Below are the code and all the weights of a small trained network. Each question names an input and a class and asks about switching units off, where a switched-off unit gives its printed mean instead of its output.

import numpy as np


def w(rows, s, z=0):
    codes = np.array(rows[::2]) - 128.0
    scale = np.full(codes.shape[1], s)
    scale[-1] = z or s
    return codes * scale


def f(y):
    return y / 2 * (1 + np.tanh(0.7978845608 * (y + 0.044715 * y**3)))


def log_softmax(a):
    a = a - a.max(-1, keepdims=True)
    return a - np.log(np.exp(a).sum(-1, keepdims=True))


def net(x, mask):
    res = np.array(x, float).reshape(1, 4) / 4 @ E
    y = f(res @ A[0][:, :-1].T + A[0][:, -1])
    res = res + np.where(mask, y, B[0][:, -1]) @ B[0][:, :-1]
    return log_softmax(res[-1] @ U[:, :-1].T + U[:, -1])


A, B = {}, {}
E = w([
[90,88,108,160,125,117,67,206,148,117,90],'x0',
[95,82,78,136,23,83,146,146,179,75,115],'x1',
[123,146,78,85,116,82,178,103,117,57,141],'x2',
[133,45,112,112,96,83,129,90,196,148,248],'x3',
],0.015)
A[0] = w([
[143,250,163,170,193,199,122,167,50,141,42,208],'N1',
[163,151,80,56,109,95,196,36,114,84,168,139],'N2',
[104,149,56,116,61,82,172,165,138,39,140,204],'N3',
[202,114,122,148,173,146,102,83,158,198,200,97],'N4',
[100,109,72,171,127,111,107,149,153,117,129,65],'N5',
[175,72,184,81,117,105,108,103,167,179,238,176],'N6',
[100,210,115,67,175,124,167,109,70,93,88,81],'N7',
[79,47,100,231,83,77,34,229,130,130,87,165],'N8',
[95,78,96,215,46,81,134,186,192,48,172,142],'N9',
[90,142,113,147,130,94,174,84,141,169,120,1],'N10',
[158,139,200,156,180,144,107,87,96,248,183,231],'N11',
[123,153,230,233,156,218,54,132,142,254,73,42],'N12',
],0.009,0.0039)
B[0] = w([
[231,150,195,144,72,202,39,157,8,85,67,254],'N1',
[178,99,186,190,130,39,186,112,140,107,152,198],'N2',
[93,83,84,164,143,39,106,86,125,76,55,205],'N3',
[116,159,154,99,204,137,164,163,125,151,177,181],'N4',
[108,180,83,103,109,124,124,133,129,122,137,151],'N5',
[88,180,109,144,181,68,144,123,117,191,209,203],'N6',
[195,117,104,73,166,134,77,106,50,70,139,187],'N7',
[101,124,75,40,128,173,81,152,143,135,120,217],'N8',
[75,101,78,97,106,117,95,103,172,114,112,214],'N9',
[157,105,155,187,108,146,102,133,120,137,131,129],'N10',
[102,177,187,124,143,166,116,240,165,168,188,218],'N11',
[145,110,137,162,50,192,178,145,188,254,98,223],'N12',
],0.0099,0.023)
U = w([
[210,168,142,91,166,116,69,109,44,23,87,101],'0',
[181,170,189,169,91,242,97,181,104,221,41,4],'1',
[104,96,113,239,106,1,237,19,173,116,113,91],'2',
[99,181,166,135,213,116,160,173,154,217,255,235],'3',
[10,96,38,34,109,99,65,120,176,134,69,203],'4',
],0.0075,0.0018)

Each question gives the input, the list of numbers given to net, and the class t.
The units are the neurons (one row each of A and B). Each row of codes is followed by its name. A weight is (code - 128) times the scale printed after its matrix; where a second scale follows, it is the last column's (A, B and U).
mask holds one flag per neuron, in row order. A switched-off neuron (its flag False) gives its mean, the last column of its row in B, instead of its output. The means were averaged over made-up inputs and are rounded, as every weight is.
A unit's drop is (log p(t) with every unit on - log p(t) with that unit switched off) / (log p(t) with every unit on - log p(t) with every unit switched off).
The circuit of an input: a set's keep is (log p(t) with only the set's units on - log p(t) with every unit switched off) / (log p(t) with every unit on - log p(t) with every unit switched off). Starting from all 12 units, units are removed one at a time, each time the one whose removal leaves the highest keep (on an exact tie, the one counted first), for as long as the keep stays at least 0.8.
units of the circuit, in order: the units of the circuit, biggest drop first
most important unit: the unit with the biggest drop
k most important neurons: the k neurons with the biggest drops, biggest first
drop when u is switched off: that unit's drop, to one decimal
input [6,-1,4,-3], class 0: most important unit : N12
input [0,-7,-2,2], class 3: 3 most important neurons : (N4 N11 N6)
input [-6,7,-4,-2], class 2: units of the circuit, in order : (N1 N8)
input [-4,5,0,-4], class 0: 2 most important neurons : (N12 N6)
input [-8,8,-8,7], class 3: 2 most important neurons : (N6 N4)
input [3,2,1,-7], class 0: 3 most important neurons : (N12 N11 N7)
input [5,-3,3,-3], class 0: 3 most important neurons : (N12 N11 N7)
input [-8,-1,4,0], class 2: 2 most important neurons : (N1 N2)
input [-3,-4,7,2], class 2: 2 most important neurons : (N1 N2)
input [0,4,-6,5], class 4: 2 most important neurons : (N9 N8)
input [-6,1,0,-1], class 0: 4 most important neurons : (N12 N6 N11 N3)
input [0,1,0,-1], class 0: 2 most important neurons : (N12 N9)
input [-8,6,-3,-6], class 0: drop when N12 is switched off : 0.3
input [-2,2,0,3], class 2: drop when N11 is switched off : 0.1
input [4,-4,8,3], class 2: drop when N1 is switched off : 0.4
input [-1,7,2,6], class 2: units of the circuit, in order : (N2)
